Below is a small trained network, with its code and all its weights. Each question gives an input and a target symbol and asks what happens when units are switched off, that is, made to give their printed mean instead of their output.

import numpy as np


def w(rows, s, z=0):
    codes = np.array(rows[::2]) - 128.0
    scale = np.full(codes.shape[1], s)
    scale[-1] = z or s
    return codes * scale


def norm(h):
    return h / np.sqrt((h * h).mean(-1, keepdims=True) + 1e-5)


def f(y):
    return np.maximum(y, 0)


def softmax(a):
    e = np.exp(a - a.max(-1, keepdims=True))
    return e / e.sum(-1, keepdims=True)


def log_softmax(a):
    a = a - a.max(-1, keepdims=True)
    return a - np.log(np.exp(a).sum(-1, keepdims=True))


def net(x, mask):
    ids = ['ΓΔΘΠΣΦΩαβεμτψ'.index(c) for c in x.split()]
    T = len(ids)
    res = E[ids] + P[:T]
    u = 0
    for l in range(2):
        r = norm(res)
        for j in range(2):
            rows = slice(4 * j, 4 * j + 4)
            q, k, v = (r @ M[l][rows].T for M in (Q, K, V))
            z = softmax(np.where(np.tri(T) > 0, q @ k.T / 4**0.5, -1e9)) @ v
            o = O[l][rows]
            res = res + np.where(mask[u + j], z, o[:, -1]) @ o[:, :-1]
        u += 2
        y = f(norm(res) @ A[l][:, :-1].T + A[l][:, -1])
        res = res + np.where(mask[u : u + 8], y, B[l][:, -1]) @ B[l][:, :-1]
        u += 8
    return log_softmax(norm(res)[-1] @ U[:, :-1].T + U[:, -1])


Q, K, V, O, A, B = {}, {}, {}, {}, {}, {}
E = w([
[150,98,99,144,122,117,169],'Γ',
[180,94,153,133,116,121,95],'Δ',
[107,95,125,120,140,115,165],'Θ',
[76,104,142,94,145,122,159],'Π',
[117,72,138,141,112,104,117],'Σ',
[96,114,94,130,109,118,184],'Φ',
[88,130,210,98,45,250,85],'Ω',
[129,88,121,150,110,109,146],'α',
[155,76,139,153,118,107,119],'β',
[175,122,123,131,117,131,141],'ε',
[183,97,119,154,90,123,113],'μ',
[137,91,97,129,98,118,120],'τ',
[145,95,156,109,151,122,134],'ψ',
],0.019)
P = w([
[121,154,146,155,93,122,140],'0',
[141,203,202,107,115,74,174],'1',
[160,117,36,80,235,151,78],'2',
[139,144,169,60,76,90,155],'3',
[156,131,104,154,249,177,111],'4',
[151,64,97,48,95,148,118],'5',
[141,141,170,198,193,185,143],'6',
[149,49,130,68,78,183,144],'7',
[142,104,153,197,182,231,134],'8',
[194,66,183,100,143,166,161],'9',
],0.012)
Q[0] = w([
[122,92,148,198,188,201,129],'L0H1',
[122,177,39,130,184,106,88],'L0H1',
[147,118,181,175,127,151,188],'L0H1',
[96,191,93,142,172,92,63],'L0H1',
[145,96,112,64,109,85,130],'L0H2',
[144,7,109,137,130,203,159],'L0H2',
[159,75,199,104,54,136,224],'L0H2',
[93,177,89,95,73,86,69],'L0H2',
],0.013)
K[0] = w([
[144,68,164,65,60,156,174],'L0H1',
[157,158,152,84,119,13,126],'L0H1',
[138,39,112,124,108,180,132],'L0H1',
[110,161,82,89,101,67,113],'L0H1',
[110,237,119,174,196,149,95],'L0H2',
[124,145,174,106,94,228,130],'L0H2',
[98,97,138,194,151,247,100],'L0H2',
[141,167,135,185,189,41,123],'L0H2',
],0.012)
V[0] = w([
[254,180,71,203,74,101,35],'L0H1',
[39,191,63,149,88,132,104],'L0H1',
[152,160,59,50,119,170,184],'L0H1',
[52,57,140,127,102,84,71],'L0H1',
[6,145,68,186,105,102,128],'L0H2',
[145,194,82,116,110,161,244],'L0H2',
[89,141,31,151,62,101,121],'L0H2',
[197,44,63,166,159,35,244],'L0H2',
],0.0095)
O[0] = w([
[57,99,167,165,172,205,89,84],'L0H1',
[143,99,43,132,91,210,162,2],'L0H1',
[161,134,182,106,141,156,196,133],'L0H1',
[123,111,43,40,92,114,53,115],'L0H1',
[177,99,101,170,22,142,64,30],'L0H2',
[102,107,188,167,73,133,251,126],'L0H2',
[116,68,140,143,87,142,110,58],'L0H2',
[114,69,208,156,129,31,126,58],'L0H2',
],0.012,0.0075)
A[0] = w([
[164,101,203,59,78,207,83,193],'L0N1',
[109,83,254,28,94,32,100,45],'L0N2',
[157,19,87,81,72,94,102,209],'L0N3',
[115,103,101,193,203,196,83,123],'L0N4',
[84,186,39,89,83,230,124,104],'L0N5',
[139,14,186,187,150,113,134,5],'L0N6',
[188,91,181,122,164,27,124,29],'L0N7',
[81,191,85,71,110,66,174,253],'L0N8',
],0.0097,0.0028)
B[0] = w([
[130,136,59,96,242,100,161,170],'L0N1',
[167,163,23,210,215,98,168,255],'L0N2',
[61,225,143,25,112,196,183,169],'L0N3',
[217,115,171,54,147,99,139,169],'L0N4',
[160,125,184,212,138,54,136,248],'L0N5',
[70,107,86,150,168,184,212,190],'L0N6',
[44,147,91,159,177,65,190,233],'L0N7',
[162,86,218,139,254,135,99,218],'L0N8',
],0.01,0.0089)
Q[1] = w([
[202,98,95,48,135,151,142],'L1H1',
[188,144,119,126,197,138,152],'L1H1',
[102,116,97,146,135,46,156],'L1H1',
[181,159,161,115,134,178,109],'L1H1',
[82,84,101,201,112,34,136],'L1H2',
[137,43,85,158,94,4,145],'L1H2',
[48,72,70,171,138,19,128],'L1H2',
[106,128,133,146,146,90,183],'L1H2',
],0.013)
K[1] = w([
[121,172,93,92,66,174,137],'L1H1',
[95,195,119,99,110,134,133],'L1H1',
[168,167,107,142,188,89,158],'L1H1',
[116,99,187,88,76,126,107],'L1H1',
[145,142,88,129,214,145,186],'L1H2',
[118,166,71,125,202,63,195],'L1H2',
[128,139,108,123,255,119,171],'L1H2',
[116,108,151,167,182,86,130],'L1H2',
],0.014)
V[1] = w([
[151,185,1,158,158,60,160],'L1H1',
[135,156,83,152,128,190,77],'L1H1',
[67,55,179,42,203,34,149],'L1H1',
[214,111,113,190,89,73,180],'L1H1',
[224,193,85,43,215,136,149],'L1H2',
[204,116,20,22,90,202,39],'L1H2',
[152,80,82,191,61,91,33],'L1H2',
[132,91,155,229,196,166,32],'L1H2',
],0.0092)
O[1] = w([
[109,68,205,179,121,146,56,203],'L1H1',
[87,184,175,151,161,94,181,100],'L1H1',
[213,64,85,100,2,133,84,188],'L1H1',
[92,58,168,142,174,165,80,137],'L1H1',
[61,124,193,12,46,191,194,169],'L1H2',
[98,43,145,142,126,74,224,8],'L1H2',
[125,19,136,207,193,86,50,54],'L1H2',
[218,82,245,140,192,196,96,131],'L1H2',
],0.0091,0.014)
A[1] = w([
[62,94,89,188,127,195,106,160],'L1N1',
[168,156,80,62,161,193,110,141],'L1N2',
[70,146,151,107,139,125,144,115],'L1N3',
[133,129,37,133,117,131,39,218],'L1N4',
[101,121,96,162,2,157,192,252],'L1N5',
[26,174,65,123,139,168,140,54],'L1N6',
[160,94,136,75,176,152,84,220],'L1N7',
[197,69,136,170,124,75,191,82],'L1N8',
],0.013,0.0036)
B[1] = w([
[185,125,91,64,140,173,194,148],'L1N1',
[110,47,112,104,29,84,128,255],'L1N2',
[104,135,152,153,202,152,113,174],'L1N3',
[59,200,129,136,142,90,64,192],'L1N4',
[247,126,187,109,192,200,123,175],'L1N5',
[91,75,71,97,200,130,131,166],'L1N6',
[128,53,137,151,79,184,161,232],'L1N7',
[155,73,92,212,56,48,119,174],'L1N8',
],0.011,0.0091)
U = w([
[99,43,179,241,116,100,153,176],'Γ',
[159,68,212,70,154,163,35,70],'Δ',
[163,199,102,140,72,31,180,135],'Θ',
[98,147,173,35,1,135,182,182],'Π',
[19,134,119,80,44,107,68,217],'Σ',
[200,93,145,145,81,199,192,123],'Φ',
[158,233,110,102,117,197,117,121],'Ω',
[72,156,47,167,194,140,114,120],'α',
[78,110,167,186,179,112,14,134],'β',
[46,235,233,188,153,197,164,187],'ε',
[127,2,176,163,157,231,84,100],'μ',
[99,35,38,73,163,183,169,95],'τ',
[189,220,199,43,214,59,73,2],'ψ',
],0.0072,0.0043)

Each question gives the input, a string of symbols that net reads in full, and the target symbol t.
The units are the heads (4 rows each of Q, K, V and O) and the neurons (one row each of A and B). Each row of codes is followed by its name. A weight is (code - 128) times the scale printed after its matrix; where a second scale follows, it is the last column's (O, A, B and U).
mask holds one flag per unit, layer by layer, with each layer's heads first. A switched-off unit (its flag False) gives its mean, the last column of its rows in O or B, instead of its output. The means were averaged over made-up inputs and are rounded, as every weight is.
A unit's drop is (log p(t) with every unit on - log p(t) with that unit switched off) / (log p(t) with every unit on - log p(t) with every unit switched off).
top k neurons: the k neurons with the biggest drops, biggest first
k most important neurons of layer l: the k neurons of layer l with the biggest drops, biggest first
heads that matter: for each layer, one digit per head in row order, 1 if its drop is at least 0.15 and else 0, layers parted by /
input ε Π μ Γ ψ ψ β ψ μ τ, target μ: heads that matter => 11 / 10
input Γ μ ε μ Σ ψ, target Σ: heads that matter => 01 / 10
input τ Φ Θ ε Ω Π Δ τ Φ, target Θ: heads that matter => 11 / 11
input Θ β ε ψ Φ Θ Ω β, target Σ: heads that matter => 11 / 01
input Θ ψ Φ ψ Θ Φ Θ Θ Π, target Θ: top 2 neurons => [L0N2 L0N7]
input ψ ε α ψ Θ, target ψ: heads that matter => 11 / 11
input ψ ε ψ, target ε: heads that matter => 11 / 01
input α τ Ω τ ε ψ Π Γ Σ Φ, target β: heads that matter => 11 / 01
input Σ Ω Φ β μ Δ Θ ψ, target Γ: top 2 neurons => [L0N1 L1N8]
input ψ μ β Γ ε β Π μ β Δ, target β: heads that matter => 11 / 10
input Ω ε Θ Π, target ε: heads that matter => 01 / 10
input Γ Θ τ ψ μ Π Π ε Δ ε, target Δ: 2 most important neurons of layer 1 => [L1N7 L1N2]
input ψ Θ Φ ε τ ψ, target τ: most important neuron of layer 0 => [L0N6]
input Φ Γ Γ ε Γ ψ, target Γ: heads that matter => 11 / 10
input μ Γ Θ α β, target α: top 2 neurons => [L0N7 L0N2]
input Δ τ ψ Γ β Θ ε β μ Σ, target μ: heads that matter => 11 / 11
input Ω ψ ψ τ α Π μ, target ε: heads that matter => 01 / 11
input ψ β Σ Δ Φ Ω Π, target Π: most important neuron of layer 1 => [L1N2]
input τ Θ Ω ψ Δ Θ, target Θ: top 3 neurons => [L0N3 L0N5 L0N4]
input ψ μ μ Σ τ τ Θ, target τ: top 2 neurons => [L0N6 L0N2]
input ε ψ μ Γ ε ψ α Θ τ, target Θ: top 2 neurons => [L0N2 L0N7]
input ψ Γ Γ Σ Ω Γ Γ β Θ, target Π: 3 most important neurons of layer 0 => [L0N2 L0N7 L0N6]
input Θ ψ α ε Φ, target ε: most important neuron of layer 0 => [L0N5]
input Ω Σ Φ ψ α ψ β Δ, target ε: 2 most important neurons of layer 0 => [L0N5 L0N8]
